Read these off the grid that follows. Rows and columns are numbered from 1.
1) What is the bottom-left entry?
2) What is the entry in row 1 and column 2?
3) What is the entry in row 1 and column 3?
4) What is the entry at row 1, column 1?
5) What is the bottom entry of the column that holds the smallest entry?
6) What is the entry at row 2, column 1?
7) What is the entry in the top-right corner?
8) What is the entry just right of the largest entry?
[[130 149 149 127 134 132 124 132 130 116 122 110]
 [134 118 131 125 114 108 128 124 150 124 120 118]
 [140 122 128 144 128 129 142 113 122 123 144 112]
 [131 119 128 132 118 106 123 119 153 125 123 116]
 [126 141 144 129 131 130 125 132 129 118 124 115]
 [135 137 118 133 120 105 116 136 107 122 132 128]
 [137 134 115 130 124 109 115 134 107 115 129 125]
 [135 116 136 108 110 116 139 133 133 121 126 123]
 [130 142 131 134 127  99 129 136 117 130 140 139]
 [137 124 145 136 124 128 121 110 121 120 115 149]
 [138 127 142 135 121 131 121 109 123 117 118 150]]
1) 138
2) 149
3) 149
4) 130
5) 131
6) 134
7) 110
8) 125

Read these off the grid that follows. Indices start at 1.
1) What is the entry at row 2, column 3?
2) What is the entry just left of the largest entry?
3) What is the entry directly above the largest entry?
4) What is the entry in row 1 and column 2?
5) What is the entry directly below the largest entry?
6) What is the entry in row 1 and column 1?
7) What is the entry in the bottom-right corner?
8) What is the entry at row 2, column 1?
133  131  121  127  137  130  124  135  127  129  134  126  125  131
130  136  130  131  127  133  136  149  130  132  129  125  128  129
129  131  128  131  127  130  133  135  128  132  128  123  127  129
132  133  121  128  135  128  123  130  128  132  131  128  126  130
1) 130
2) 136
3) 135
4) 131
5) 135
6) 133
7) 130
8) 130

Read these off the array that follows. Rows and columns are numbered from 1.
1) Report the entry directly below 135.
2) Report the entry in row 1 and column 3.
3) Report the entry just right of the smallest entry.
4) Report the entry in the bottom-left corner.
5) Report the top-left entry.
6) Report the entry in row 1 and column 2.
7) Report the entry directly above 124.
8) Report the entry at row 3, column 1.
[[117 140 107 140 131 135]
 [118 142 144 115 107 133]
 [125 111 122 144 153 134]
 [130 146 127 124 102 133]
 [110 115 132 125 115 127]
 [130 105 129 133 115 132]
 [122 117 130 133 134 120]
 [116 127 112 132 114 139]
 [134 116 146 103 120 137]]
1) 133
2) 107
3) 133
4) 134
5) 117
6) 140
7) 144
8) 125

Read these off the row that follows.
1) Which number is the third entry from the right?
2) Which number is the second entry from the left?
3) Which number is the first entry from the right?
4) Which number is the first entry from the left?
[104 154 100 101 112 148 101 105 155 115 102 156]
1) 115
2) 154
3) 156
4) 104

132  136  129  105  125  133   98  104  113  128  124
Which number is the entry just right of the smallest entry?
A: 104
The largest entry: 136
Which number is the entry just left of 125?
A: 105

arr = [117 113 108 158 115 132 132 107 119 109 129 147 134 137]
The entry just right of 129 is 147
The entry just left of the largest entry is 108

grid =
array([[122, 136, 117, 143, 134, 126, 124, 110, 110],
       [138, 120, 108, 125, 111, 122, 132, 136, 140],
       [134, 135, 142, 127, 124, 142, 143, 137, 130],
       [134, 135, 142, 128, 123, 142, 144, 136, 131],
       [118, 120, 132, 138, 123, 141, 120, 131, 104],
       [137, 110, 121, 114, 133, 123, 115, 131, 142]])
Rows and columns are numbered from 1.
The top-left entry: 122
The entry just left of the smallest entry: 131
Find the entry directly above 128.
A: 127
The entry at row 2, column 2: 120
Find the entry in row 1 and column 2.
A: 136
The largest entry is 144
The entry just left of 111 is 125
Find the minimum.
A: 104
The entry at row 1, column 3: 117
Find the entry in the top-right corner.
A: 110
The entry at row 3, column 1 is 134
The entry in row 3 and column 2: 135
Find the entry in row 2 and column 1.
A: 138
The entry directly below the largest entry: 120
The entry in the bottom-right corner is 142
Find the entry directly above the largest entry.
A: 143
The entry directly above 118: 134
Find the entry directly below 141.
A: 123
The entry just right of the largest entry -> 136
